Below are the code and all the weights of a small trained network. Each question names an input and a class and asks about switching units off, where a switched-off unit gives its printed mean instead of its output.

import numpy as np


def w(rows, s, z=0):
    codes = np.array(rows[::2]) - 128.0
    scale = np.full(codes.shape[1], s)
    scale[-1] = z or s
    return codes * scale


def f(y):
    return y / 2 * (1 + np.tanh(0.7978845608 * (y + 0.044715 * y**3)))


def log_softmax(a):
    a = a - a.max(-1, keepdims=True)
    return a - np.log(np.exp(a).sum(-1, keepdims=True))


def net(x, mask):
    res = np.array(x, float).reshape(1, 8) / 4 @ E
    y = f(res @ A[0][:, :-1].T + A[0][:, -1])
    res = res + np.where(mask, y, B[0][:, -1]) @ B[0][:, :-1]
    return log_softmax(res[-1] @ U[:, :-1].T + U[:, -1])


A, B = {}, {}
E = w([
[84,137,107,99,168,81,155,106,113],'x0',
[123,129,197,134,122,97,140,128,90],'x1',
[126,151,140,108,102,135,128,151,130],'x2',
[136,124,94,167,145,194,154,105,158],'x3',
[195,189,117,151,167,123,130,116,101],'x4',
[108,137,130,118,158,107,80,147,206],'x5',
[131,97,169,160,163,131,159,120,171],'x6',
[164,113,131,115,122,156,131,251,123],'x7',
],0.013)
A[0] = w([
[174,143,148,150,140,162,140,175,167,252],'N1',
[133,84,114,156,110,161,106,101,173,158],'N2',
[105,67,131,163,137,161,132,115,134,153],'N3',
[104,100,133,140,203,112,104,101,146,173],'N4',
[97,126,137,110,107,116,148,138,79,234],'N5',
[148,172,151,128,159,102,148,78,119,158],'N6',
[111,115,113,121,87,143,124,130,130,135],'N7',
[238,150,97,140,121,169,119,138,95,180],'N8',
[119,124,151,82,90,133,72,146,173,153],'N9',
[150,149,128,140,246,75,104,106,178,183],'N10',
[104,164,49,98,118,126,115,121,175,173],'N11',
[90,93,149,149,139,153,179,79,163,117],'N12',
],0.013,0.0039)
B[0] = w([
[200,176,170,78,153,22,147,197,142,225],'N1',
[132,151,152,75,195,91,136,161,111,193],'N2',
[152,139,141,146,171,108,156,158,137,181],'N3',
[84,132,118,172,126,150,150,131,177,202],'N4',
[169,129,146,89,173,72,120,171,127,204],'N5',
[83,121,137,89,65,139,46,100,66,204],'N6',
[140,132,112,101,161,169,134,161,144,156],'N7',
[191,247,63,160,188,91,200,156,214,232],'N8',
[124,113,150,121,114,117,58,127,81,203],'N9',
[49,133,68,145,174,147,101,143,179,250],'N10',
[57,126,94,92,107,164,85,118,118,207],'N11',
[134,76,100,159,182,110,194,111,142,207],'N12',
],0.011)
U = w([
[169,161,106,129,225,66,238,193,214,176],'0',
[136,105,225,192,98,123,61,151,204,66],'1',
[123,73,104,127,116,246,170,116,162,2],'2',
[135,74,172,181,107,115,198,7,46,102],'3',
[14,120,52,117,111,200,41,67,133,151],'4',
[169,156,244,42,109,54,47,168,13,180],'5',
[254,170,91,204,84,151,210,58,142,36],'6',
],0.0087,0.0054)

Each question gives the input, the list of numbers given to net, and the class t.
The units are the neurons (one row each of A and B). Each row of codes is followed by its name. A weight is (code - 128) times the scale printed after its matrix; where a second scale follows, it is the last column's (A, B and U).
mask holds one flag per neuron, in row order. A switched-off neuron (its flag False) gives its mean, the last column of its row in B, instead of its output. The means were averaged over made-up inputs and are rounded, as every weight is.
A unit's drop is (log p(t) with every unit on - log p(t) with that unit switched off) / (log p(t) with every unit on - log p(t) with every unit switched off).
The circuit of an input: a set's keep is (log p(t) with only the set's units on - log p(t) with every unit switched off) / (log p(t) with every unit on - log p(t) with every unit switched off). Starting from all 12 units, units are removed one at a time, each time the one whose removal leaves the highest keep (on an exact tie, the one counted first), for as long as the keep stays at least 0.8.
units of the circuit, in order: the units of the circuit, biggest drop first
top k neurons: the k neurons with the biggest drops, biggest first
drop of u: that unit's drop, to one decimal
input [-5,5,4,-2,-6,7,-1,-5], class 5: units of the circuit, in order -> (N9)
input [-5,3,7,-1,-1,6,2,-4], class 5: top 2 neurons -> (N9, N8)
input [6,1,4,-4,2,4,1,3], class 4: top 3 neurons -> (N8, N1, N10)
input [-5,2,-1,-3,-6,3,2,-3], class 1: top 3 neurons -> (N8, N1, N6)
input [8,8,-2,7,0,-4,5,-3], class 3: top 4 neurons -> (N6, N8, N12, N1)
input [5,-8,-3,-5,-8,2,-4,7], class 4: top 2 neurons -> (N1, N11)
input [4,6,5,8,5,-7,0,-3], class 6: top 2 neurons -> (N8, N6)
input [4,3,3,-3,2,-1,5,2], class 5: top 2 neurons -> (N8, N12)
input [-3,-8,7,-7,-4,3,-4,8], class 5: drop of N9 -> 0.1
input [5,7,4,-7,3,6,6,2], class 5: drop of N6 -> 0.5
input [1,8,4,0,6,-3,-2,-8], class 5: drop of N6 -> 0.2
